Below are the code and all the weights of a small trained network. Each question names an input and a target symbol and asks about switching units off, where a switched-off unit gives its printed mean instead of its output.

import numpy as np


def w(rows, s, z=0):
    codes = np.array(rows[::2]) - 128.0
    scale = np.full(codes.shape[1], s)
    scale[-1] = z or s
    return codes * scale


def norm(h):
    return h / np.sqrt((h * h).mean(-1, keepdims=True) + 1e-5)


def f(y):
    return y / 2 * (1 + np.tanh(0.7978845608 * (y + 0.044715 * y**3)))


def softmax(a):
    e = np.exp(a - a.max(-1, keepdims=True))
    return e / e.sum(-1, keepdims=True)


def log_softmax(a):
    a = a - a.max(-1, keepdims=True)
    return a - np.log(np.exp(a).sum(-1, keepdims=True))


def net(x, mask):
    ids = ['βγζλτφ'.index(c) for c in x.split()]
    T = len(ids)
    res = E[ids] + P[:T]
    r = norm(res)
    for j in range(3):
        rows = slice(3 * j, 3 * j + 3)
        q, k, v = (r @ M[0][rows].T for M in (Q, K, V))
        z = softmax(np.where(np.tri(T) > 0, q @ k.T / 3**0.5, -1e9)) @ v
        o = O[0][rows]
        res = res + np.where(mask[j], z, o[:, -1]) @ o[:, :-1]
    y = f(norm(res) @ A[0][:, :-1].T + A[0][:, -1])
    res = res + np.where(mask[3:15], y, B[0][:, -1]) @ B[0][:, :-1]
    return log_softmax(norm(res)[-1] @ U[:, :-1].T + U[:, -1])


Q, K, V, O, A, B = {}, {}, {}, {}, {}, {}
E = w([
[219,148,155],'β',
[119,146,34],'γ',
[162,165,174],'ζ',
[100,80,150],'λ',
[6,206,143],'τ',
[214,5,120],'φ',
],0.013)
P = w([
[206,255,99],'0',
[175,165,153],'1',
[185,105,221],'2',
[173,124,187],'3',
[162,153,114],'4',
[157,126,132],'5',
[149,127,119],'6',
[142,119,132],'7',
[131,134,109],'8',
[129,139,109],'9',
[121,135,110],'10',
[122,137,114],'11',
[118,147,105],'12',
],0.0059)
Q[0] = w([
[126,29,75],'H1',
[45,117,166],'H1',
[64,47,100],'H1',
[116,133,93],'H2',
[136,7,155],'H2',
[152,86,136],'H2',
[115,59,142],'H3',
[61,164,116],'H3',
[133,119,108],'H3',
],0.013)
K[0] = w([
[91,143,165],'H1',
[79,176,179],'H1',
[110,171,107],'H1',
[111,124,61],'H2',
[242,45,135],'H2',
[154,5,99],'H2',
[147,14,119],'H3',
[81,175,141],'H3',
[111,137,126],'H3',
],0.013)
V[0] = w([
[79,210,121],'H1',
[79,149,124],'H1',
[2,106,150],'H1',
[113,134,96],'H2',
[67,228,116],'H2',
[99,171,161],'H2',
[123,83,139],'H3',
[22,149,177],'H3',
[84,50,159],'H3',
],0.009)
O[0] = w([
[56,2,208,200],'H1',
[156,68,202,129],'H1',
[78,174,145,3],'H1',
[202,101,159,159],'H2',
[124,38,217,184],'H2',
[78,32,219,115],'H2',
[227,120,70,103],'H3',
[108,21,218,49],'H3',
[67,116,32,59],'H3',
],0.0061,0.0019)
A[0] = w([
[117,114,111,154],'N1',
[168,129,128,138],'N2',
[200,148,91,73],'N3',
[27,80,186,175],'N4',
[10,177,130,56],'N5',
[221,122,88,107],'N6',
[3,131,49,148],'N7',
[95,146,187,100],'N8',
[139,75,61,113],'N9',
[178,111,129,123],'N10',
[127,54,63,87],'N11',
[145,145,207,253],'N12',
],0.011,0.0034)
B[0] = w([
[17,22,123,150],'N1',
[126,170,169,151],'N2',
[104,131,117,204],'N3',
[58,189,25,254],'N4',
[92,138,129,148],'N5',
[2,163,222,232],'N6',
[137,93,161,225],'N7',
[195,214,154,135],'N8',
[175,126,182,203],'N9',
[79,123,96,153],'N10',
[222,119,141,199],'N11',
[202,90,123,181],'N12',
],0.006,0.0052)
U = w([
[160,171,176,3],'β',
[170,9,167,114],'γ',
[175,121,207,18],'ζ',
[57,64,140,191],'λ',
[42,161,210,135],'τ',
[145,149,77,236],'φ',
],0.014,0.004)

Each question gives the input, a string of symbols that net reads in full, and the target symbol t.
The units are the heads (3 rows each of Q, K, V and O) and the neurons (one row each of A and B). Each row of codes is followed by its name. A weight is (code - 128) times the scale printed after its matrix; where a second scale follows, it is the last column's (O, A, B and U).
mask holds one flag per unit, heads first, then neurons. A switched-off unit (its flag False) gives its mean, the last column of its rows in O or B, instead of its output. The means were averaged over made-up inputs and are rounded, as every weight is.
A unit's drop is (log p(t) with every unit on - log p(t) with that unit switched off) / (log p(t) with every unit on - log p(t) with every unit switched off).
The circuit of an input: a set's keep is (log p(t) with only the set's units on - log p(t) with every unit switched off) / (log p(t) with every unit on - log p(t) with every unit switched off). Starting from the 12 units with the biggest drops (on a tie, the unit counted first), units are removed one at a time, each time the one whose removal leaves the highest keep (on an exact tie, the one counted first), for as long as the keep stays at least 0.8.
circuit, biggest first: the units of the circuit, biggest drop first
most important unit: the unit with the biggest drop
heads that matter: for each layer, one digit per head in row order, 1 if its drop is at least 0.15 and else 0, layers parted by /
drop when u is switched off: that unit's drop, to one decimal
input γ λ ζ β λ λ λ, target γ: heads that matter -> 001
input γ λ γ τ τ λ γ, target λ: heads that matter -> 111
input λ γ γ, target τ: circuit, biggest first -> (N6)
input β γ λ γ, target τ: heads that matter -> 000
input φ φ φ γ τ γ τ γ β φ γ φ, target φ: heads that matter -> 010
input λ λ τ τ, target λ: circuit, biggest first -> (H2 H3)
input ζ φ λ, target φ: heads that matter -> 011
input β φ λ, target φ: heads that matter -> 010
input γ φ γ γ λ γ τ φ γ β γ γ, target γ: circuit, biggest first -> (H2 N11)
input φ γ γ ζ, target φ: drop when N5 is switched off -> 0.0
input λ φ β γ β, target φ: drop when H1 is switched off -> 0.6
input γ γ ζ φ λ λ γ λ λ γ γ φ β, target φ: drop when H1 is switched off -> 0.7
input γ φ τ φ, target φ: drop when H3 is switched off -> 0.1
input τ γ ζ τ γ, target γ: most important unit -> N6
